Here is a tiny trained network, its code and every weight. The questions are about switching its units off for an input and a class, where a switched-off unit gives its printed mean instead of its output.

import numpy as np


def w(rows, s, z=0):
    codes = np.array(rows[::2]) - 128.0
    scale = np.full(codes.shape[1], s)
    scale[-1] = z or s
    return codes * scale


def f(y):
    return np.maximum(y, 0)


def log_softmax(a):
    a = a - a.max(-1, keepdims=True)
    return a - np.log(np.exp(a).sum(-1, keepdims=True))


def net(x, mask):
    res = np.array(x, float).reshape(1, 5) / 4 @ E
    y = f(res @ A[0][:, :-1].T + A[0][:, -1])
    res = res + np.where(mask, y, B[0][:, -1]) @ B[0][:, :-1]
    return log_softmax(res[-1] @ U[:, :-1].T + U[:, -1])


A, B = {}, {}
E = w([
[132,104,130,115,177,58,254,159,130],'x0',
[97,143,143,115,97,228,189,244,157],'x1',
[149,209,188,141,23,108,119,102,119],'x2',
[139,125,187,135,126,47,59,142,160],'x3',
[95,51,249,98,136,224,192,181,137],'x4',
],0.0072)
A[0] = w([
[121,117,253,126,87,176,124,161,137,154],'n0',
[136,79,150,128,138,174,20,89,124,99],'n1',
[115,135,123,123,169,118,162,111,118,58],'n2',
[133,225,91,131,34,178,57,81,118,128],'n3',
[125,132,143,133,84,123,144,84,127,87],'n4',
[122,104,122,126,142,137,90,173,142,4],'n5',
[134,112,98,128,141,143,211,145,132,164],'n6',
[125,115,115,128,154,90,155,129,123,155],'n7',
[135,92,123,129,152,152,199,85,120,106],'n8',
[128,173,104,129,90,144,117,109,126,109],'n9',
[137,122,98,128,138,101,91,79,131,43],'n10',
[136,122,148,114,151,184,149,137,119,159],'n11',
[128,113,236,126,107,174,129,164,134,210],'n12',
[129,145,204,126,89,152,218,219,141,126],'n13',
[130,91,127,122,163,161,231,73,107,141],'n14',
[136,102,150,130,138,155,138,106,130,50],'n15',
[137,123,139,125,126,140,129,118,119,138],'n16',
[126,112,108,132,139,64,88,136,144,226],'n17',
[136,133,163,126,128,164,147,173,137,91],'n18',
[134,161,175,128,92,44,121,22,113,114],'n19',
[127,85,139,129,136,167,62,101,130,142],'n20',
[133,120,124,130,166,26,40,136,134,149],'n21',
[129,191,120,130,106,125,96,168,136,122],'n22',
[135,163,86,130,103,104,159,185,130,45],'n23',
],0.014,0.0025)
B[0] = w([
[132,55,169,131,6,78,109,127,131,238],'n0',
[96,122,125,135,237,139,149,158,112,207],'n1',
[139,131,72,131,136,113,97,133,149,153],'n2',
[252,144,35,121,66,116,101,66,148,241],'n3',
[163,150,147,115,141,132,108,129,126,154],'n4',
[128,128,179,128,142,152,122,104,118,148],'n5',
[79,133,88,136,118,160,186,115,127,196],'n6',
[175,186,93,136,141,174,77,117,130,169],'n7',
[77,151,75,134,86,139,189,139,113,179],'n8',
[169,135,109,133,101,131,99,128,144,167],'n9',
[75,134,213,130,85,100,150,172,136,192],'n10',
[106,74,154,137,119,173,106,124,141,182],'n11',
[114,74,179,134,2,124,120,124,120,232],'n12',
[40,93,206,129,206,165,128,155,117,248],'n13',
[59,166,54,115,58,127,193,161,137,205],'n14',
[115,105,70,152,117,76,102,164,127,150],'n15',
[139,140,139,131,111,150,128,129,146,139],'n16',
[143,236,194,114,72,167,162,88,119,205],'n17',
[90,86,162,128,124,93,131,150,108,181],'n18',
[169,141,241,127,143,132,78,114,125,242],'n19',
[91,153,160,113,164,236,153,122,147,181],'n20',
[158,235,182,123,108,15,123,138,106,248],'n21',
[126,172,99,131,65,112,181,126,105,170],'n22',
[120,180,77,116,137,120,157,123,137,158],'n23',
],0.019,0.013)
U = w([
[122,236,201,101,215,105,162,130,102,152],'0',
[205,161,219,127,47,62,56,67,114,129],'1',
[171,76,97,146,207,3,66,158,128,12],'2',
[166,80,99,185,174,8,70,161,157,4],'3',
[154,200,11,118,88,145,173,93,173,208],'4',
[35,74,173,152,142,172,152,194,123,145],'5',
[155,90,118,142,246,189,74,103,173,17],'6',
],0.0069,0.0024)

Each question gives the input, the list of numbers given to net, and the class t.
The units are the neurons (one row each of A and B). Each row of codes is followed by its name. A weight is (code - 128) times the scale printed after its matrix; where a second scale follows, it is the last column's (A, B and U).
mask holds one flag per neuron, in row order. A switched-off neuron (its flag False) gives its mean, the last column of its row in B, instead of its output. The means were averaged over made-up inputs and are rounded, as every weight is.
A unit's drop is (log p(t) with every unit on - log p(t) with that unit switched off) / (log p(t) with every unit on - log p(t) with every unit switched off).
most important unit: the unit with the biggest drop
k most important neurons: the k neurons with the biggest drops, biggest first
drop of u: that unit's drop, to one decimal
input [-1,0,-1,-3,-4], class 4: most important unit : n19
input [8,-4,2,2,2], class 0: 3 most important neurons : (n0; n3; n12)
input [8,-2,-1,1,3], class 5: 2 most important neurons : (n3; n13)
input [-8,-5,-5,4,-3], class 0: 4 most important neurons : (n1; n0; n20; n12)
input [1,4,4,-3,-1], class 5: 3 most important neurons : (n21; n13; n19)
input [2,-5,-5,8,3], class 0: 3 most important neurons : (n0; n3; n12)
input [-8,1,-1,5,5], class 5: 3 most important neurons : (n1; n21; n20)
input [3,-4,-1,1,2], class 0: 2 most important neurons : (n0; n3)
input [-4,5,-5,-1,-2], class 5: 2 most important neurons : (n3; n21)
input [-3,5,0,-4,0], class 5: 2 most important neurons : (n21; n19)
input [3,1,7,2,6], class 5: drop of n13 : 0.8
input [5,5,6,5,8], class 5: drop of n13 : 0.4
input [0,-1,-3,5,-3], class 0: drop of n3 : 0.6
input [5,6,-4,-5,-4], class 4: most important unit : n23
input [0,-1,1,-3,7], class 5: drop of n13 : 0.0
